Below are the code and all the weights of a small trained network. Each question names an input and a target symbol and asks about switching units off, where a switched-off unit gives its printed mean instead of its output.

import numpy as np


def w(rows, s, z=0):
    codes = np.array(rows[::2]) - 128.0
    scale = np.full(codes.shape[1], s)
    scale[-1] = z or s
    return codes * scale


def norm(h):
    return h / np.sqrt((h * h).mean(-1, keepdims=True) + 1e-5)


def f(y):
    return y / 2 * (1 + np.tanh(0.7978845608 * (y + 0.044715 * y**3)))


def softmax(a):
    e = np.exp(a - a.max(-1, keepdims=True))
    return e / e.sum(-1, keepdims=True)


def log_softmax(a):
    a = a - a.max(-1, keepdims=True)
    return a - np.log(np.exp(a).sum(-1, keepdims=True))


def net(x, mask):
    ids = ['Πβθλτφω'.index(c) for c in x.split()]
    T = len(ids)
    res = E[ids] + P[:T]
    r = norm(res)
    for j in range(2):
        rows = slice(3 * j, 3 * j + 3)
        q, k, v = (r @ M[0][rows].T for M in (Q, K, V))
        z = softmax(np.where(np.tri(T) > 0, q @ k.T / 3**0.5, -1e9)) @ v
        o = O[0][rows]
        res = res + np.where(mask[j], z, o[:, -1]) @ o[:, :-1]
    y = f(norm(res) @ A[0][:, :-1].T + A[0][:, -1])
    res = res + np.where(mask[2:26], y, B[0][:, -1]) @ B[0][:, :-1]
    return log_softmax(norm(res)[-1] @ U[:, :-1].T + U[:, -1])


Q, K, V, O, A, B = {}, {}, {}, {}, {}, {}
E = w([
[137,207,94],'Π',
[234,28,156],'β',
[74,104,143],'θ',
[195,182,86],'λ',
[63,131,159],'τ',
[96,156,154],'φ',
[126,101,3],'ω',
],0.015)
P = w([
[160,130,137],'0',
[32,11,18],'1',
[37,2,37],'2',
[11,78,21],'3',
[167,209,143],'4',
[178,223,169],'5',
],0.0055)
Q[0] = w([
[152,155,188],'h0',
[133,9,204],'h0',
[163,222,194],'h0',
[136,153,94],'h1',
[62,89,233],'h1',
[218,117,200],'h1',
],0.014)
K[0] = w([
[121,70,70],'h0',
[246,49,134],'h0',
[58,69,24],'h0',
[123,160,126],'h1',
[181,54,145],'h1',
[76,58,26],'h1',
],0.014)
V[0] = w([
[178,83,233],'h0',
[189,129,128],'h0',
[76,115,155],'h0',
[71,108,70],'h1',
[193,4,89],'h1',
[155,81,198],'h1',
],0.021)
O[0] = w([
[121,2,95,16],'h0',
[102,108,171,46],'h0',
[152,117,78,186],'h0',
[168,154,68,191],'h1',
[23,103,42,2],'h1',
[110,42,116,42],'h1',
],0.021,0.0082)
A[0] = w([
[91,128,90,103],'n0',
[126,150,149,82],'n1',
[113,114,176,127],'n2',
[117,148,135,100],'n3',
[89,138,163,127],'n4',
[96,156,179,152],'n5',
[167,133,83,124],'n6',
[120,151,118,140],'n7',
[7,120,211,18],'n8',
[97,160,156,147],'n9',
[40,86,151,255],'n10',
[178,153,164,156],'n11',
[186,132,154,135],'n12',
[118,160,167,109],'n13',
[187,159,139,142],'n14',
[75,59,108,146],'n15',
[95,7,142,92],'n16',
[159,149,134,97],'n17',
[70,152,89,165],'n18',
[75,135,18,143],'n19',
[154,70,177,248],'n20',
[151,87,214,201],'n21',
[104,177,198,104],'n22',
[168,148,80,132],'n23',
],0.017,0.0037)
B[0] = w([
[115,130,169,132],'n0',
[145,118,120,143],'n1',
[103,145,98,129],'n2',
[127,116,124,135],'n3',
[101,106,101,135],'n4',
[117,110,77,166],'n5',
[160,162,83,177],'n6',
[118,111,118,147],'n7',
[44,81,41,151],'n8',
[135,107,98,159],'n9',
[39,84,140,162],'n10',
[99,58,154,245],'n11',
[128,67,151,213],'n12',
[135,124,107,167],'n13',
[154,77,99,254],'n14',
[41,83,199,159],'n15',
[19,176,254,160],'n16',
[138,98,122,177],'n17',
[66,81,155,150],'n18',
[104,198,188,177],'n19',
[40,171,116,162],'n20',
[24,151,126,172],'n21',
[152,137,79,199],'n22',
[172,152,77,197],'n23',
],0.028,0.0089)
U = w([
[169,194,238,77],'Π',
[57,119,197,130],'β',
[123,172,26,61],'θ',
[60,112,15,254],'λ',
[178,3,45,198],'τ',
[132,43,203,132],'φ',
[76,221,71,38],'ω',
],0.012,0.0048)

Each question gives the input, a string of symbols that net reads in full, and the target symbol t.
The units are the heads (3 rows each of Q, K, V and O) and the neurons (one row each of A and B). Each row of codes is followed by its name. A weight is (code - 128) times the scale printed after its matrix; where a second scale follows, it is the last column's (O, A, B and U).
mask holds one flag per unit, heads first, then neurons. A switched-off unit (its flag False) gives its mean, the last column of its rows in O or B, instead of its output. The means were averaged over made-up inputs and are rounded, as every weight is.
A unit's drop is (log p(t) with every unit on - log p(t) with that unit switched off) / (log p(t) with every unit on - log p(t) with every unit switched off).
The circuit of an input: a set's keep is (log p(t) with only the set's units on - log p(t) with every unit switched off) / (log p(t) with every unit on - log p(t) with every unit switched off). Starting from the 12 units with the biggest drops (on a tie, the unit counted first), units are removed one at a time, each time the one whose removal leaves the highest keep (on an exact tie, the one counted first), for as long as the keep stays at least 0.8.
units of the circuit, in order: the units of the circuit, biggest drop first
most important unit: the unit with the biggest drop
k most important neurons: the k neurons with the biggest drops, biggest first
which heads matter: for each layer, one digit per head in row order, 1 if its drop is at least 0.15 and else 0, layers parted by /
drop of u: that unit's drop, to one decimal
input θ τ τ φ, target θ: which heads matter	11
input Π θ λ λ, target Π: which heads matter	11
input φ Π φ φ λ ω, target τ: units of the circuit, in order	(h0)
input λ β λ Π, target Π: which heads matter	10
input β φ Π λ τ, target λ: which heads matter	11
input β β λ τ φ, target β: units of the circuit, in order	(h1 n19 n15)
input θ τ ω τ β, target β: which heads matter	10
input ω φ τ, target ω: units of the circuit, in order	(h1 n19)
input θ β λ θ, target β: which heads matter	00
input ω θ λ, target ω: which heads matter	01
input τ τ λ θ, target τ: which heads matter	00
input τ τ τ ω ω, target τ: which heads matter	01
input τ λ τ θ, target τ: which heads matter	00
input φ Π τ τ, target φ: units of the circuit, in order	(h1 h0)
input φ ω τ ω, target φ: which heads matter	01
input Π τ λ τ, target Π: units of the circuit, in order	(h1)
input θ Π τ τ, target θ: which heads matter	11
input Π τ φ, target Π: which heads matter	11
input ω β ω τ τ, target λ: 2 most important neurons	(n8 n16)
input θ τ ω, target θ: most important unit	n19
input ω Π τ, target ω: drop of h1	0.7
input Π τ Π λ, target Π: drop of h1	0.4
input Π Π λ Π, target Π: drop of n8	0.0
